Below are the code and all the weights of a small trained network. Each question names an input and a class and asks about switching units off, where a switched-off unit gives its printed mean instead of its output.

import numpy as np


def w(rows, s, z=0):
    codes = np.array(rows[::2]) - 128.0
    scale = np.full(codes.shape[1], s)
    scale[-1] = z or s
    return codes * scale


def f(y):
    return y / 2 * (1 + np.tanh(0.7978845608 * (y + 0.044715 * y**3)))


def log_softmax(a):
    a = a - a.max(-1, keepdims=True)
    return a - np.log(np.exp(a).sum(-1, keepdims=True))


def net(x, mask):
    res = np.array(x, float).reshape(1, 5) / 4 @ E
    y = f(res @ A[0][:, :-1].T + A[0][:, -1])
    res = res + np.where(mask, y, B[0][:, -1]) @ B[0][:, :-1]
    return log_softmax(res[-1] @ U[:, :-1].T + U[:, -1])


A, B = {}, {}
E = w([
[205,163,94,124,240,119,211,167],'x0',
[44,64,13,180,125,130,172,169],'x1',
[233,43,246,146,214,23,99,242],'x2',
[216,101,41,112,105,14,108,175],'x3',
[80,51,130,40,105,171,255,144],'x4',
],0.0074)
A[0] = w([
[157,158,81,130,148,142,129,120,135],'n0',
[105,125,113,114,119,93,148,139,252],'n1',
[179,135,198,106,176,162,169,125,110],'n2',
[128,100,151,142,111,149,123,136,96],'n3',
[175,150,211,96,167,154,141,126,231],'n4',
[170,130,178,183,215,113,108,139,195],'n5',
[126,105,149,114,94,108,119,126,161],'n6',
[64,61,235,102,91,118,106,143,190],'n7',
[126,137,109,141,121,150,116,112,162],'n8',
[160,130,170,178,185,133,110,148,112],'n9',
[162,103,110,107,111,78,158,141,93],'n10',
[111,108,167,156,156,116,123,143,227],'n11',
[240,176,115,102,123,108,109,108,138],'n12',
[107,130,113,79,107,156,181,121,178],'n13',
[141,127,146,159,126,92,69,138,229],'n14',
[222,92,80,108,115,41,129,154,125],'n15',
[68,168,193,126,84,178,75,95,149],'n16',
[152,113,110,159,170,99,138,159,189],'n17',
[254,180,153,81,114,118,92,106,227],'n18',
[111,119,137,159,140,101,128,116,161],'n19',
[105,104,99,123,137,130,162,147,161],'n20',
[119,118,78,90,125,129,181,132,115],'n21',
],0.016,0.0035)
B[0] = w([
[170,67,142,121,118,121,153,141,169],'n0',
[145,97,143,116,152,164,139,73,168],'n1',
[18,141,211,117,216,143,129,132,208],'n2',
[158,133,128,125,87,149,130,151,142],'n3',
[109,125,250,129,153,122,171,140,227],'n4',
[189,148,142,122,188,51,86,133,250],'n5',
[135,124,126,143,99,165,152,139,154],'n6',
[214,46,142,109,141,244,199,147,231],'n7',
[116,69,107,81,137,63,144,124,160],'n8',
[169,170,120,149,128,54,102,148,209],'n9',
[120,150,42,141,143,111,118,154,173],'n10',
[162,106,109,119,181,117,143,130,182],'n11',
[215,144,187,140,151,195,122,115,215],'n12',
[65,84,121,133,81,167,131,123,210],'n13',
[195,127,98,132,88,151,149,85,202],'n14',
[196,127,18,118,199,184,85,150,243],'n15',
[105,130,15,146,21,180,90,55,231],'n16',
[127,139,88,123,130,65,114,126,198],'n17',
[239,144,222,172,113,99,170,105,244],'n18',
[155,154,105,123,114,107,129,132,143],'n19',
[139,129,171,140,74,155,125,69,179],'n20',
[119,122,165,132,51,175,141,100,197],'n21',
],0.019,0.015)
U = w([
[143,149,104,184,74,56,108,72,55],'0',
[102,181,199,107,212,83,147,167,5],'1',
[95,104,4,101,89,152,73,102,122],'2',
[255,130,117,158,184,136,145,140,229],'3',
[144,132,100,104,181,34,112,166,31],'4',
[116,221,140,105,73,170,154,247,59],'5',
[85,64,189,129,61,177,251,74,220],'6',
],0.0078,0.0029)

Each question gives the input, the list of numbers given to net, and the class t.
The units are the neurons (one row each of A and B). Each row of codes is followed by its name. A weight is (code - 128) times the scale printed after its matrix; where a second scale follows, it is the last column's (A, B and U).
mask holds one flag per neuron, in row order. A switched-off neuron (its flag False) gives its mean, the last column of its row in B, instead of its output. The means were averaged over made-up inputs and are rounded, as every weight is.
A unit's drop is (log p(t) with every unit on - log p(t) with that unit switched off) / (log p(t) with every unit on - log p(t) with every unit switched off).
The circuit of an input: a set's keep is (log p(t) with only the set's units on - log p(t) with every unit switched off) / (log p(t) with every unit on - log p(t) with every unit switched off). Starting from the 12 units with the biggest drops (on a tie, the unit counted first), units are removed one at a time, each time the one whose removal leaves the highest keep (on an exact tie, the one counted first), for as long as the keep stays at least 0.8.
circuit, biggest first: the units of the circuit, biggest drop first
top k neurons: the k neurons with the biggest drops, biggest first
drop when u is switched off: that unit's drop, to one decimal
input [5,-8,-8,8,8], class 6: circuit, biggest first -> (n13)
input [-3,4,0,-6,2], class 6: top 2 neurons -> (n15; n7)
input [2,5,0,-8,-6], class 0: top 3 neurons -> (n15; n7; n13)
input [-4,-5,-3,-2,-8], class 0: circuit, biggest first -> (n16; n18)
input [-8,-5,-3,-2,2], class 2: top 3 neurons -> (n16; n18; n4)
input [4,-4,3,-7,-6], class 1: top 4 neurons -> (n2; n4; n15; n7)
input [6,-5,8,-6,-6], class 1: top 2 neurons -> (n2; n4)
input [-1,-7,-5,-6,-6], class 6: top 2 neurons -> (n5; n15)
input [-8,-8,0,5,6], class 6: top 2 neurons -> (n5; n9)
input [8,3,5,-6,-8], class 1: top 3 neurons -> (n2; n7; n4)
input [-7,-1,1,-5,3], class 6: top 2 neurons -> (n7; n15)
input [8,5,5,-5,-7], class 4: top 2 neurons -> (n7; n17)
input [2,-7,2,1,7], class 1: top 2 neurons -> (n2; n16)
input [6,-7,4,-8,-3], class 1: circuit, biggest first -> (n2)
input [-2,7,-4,4,-8], class 2: drop when n5 is switched off -> 0.2
input [-1,-4,-3,-5,-8], class 0: drop when n16 is switched off -> 0.4
input [-1,6,-2,2,0], class 6: drop when n15 is switched off -> 0.2
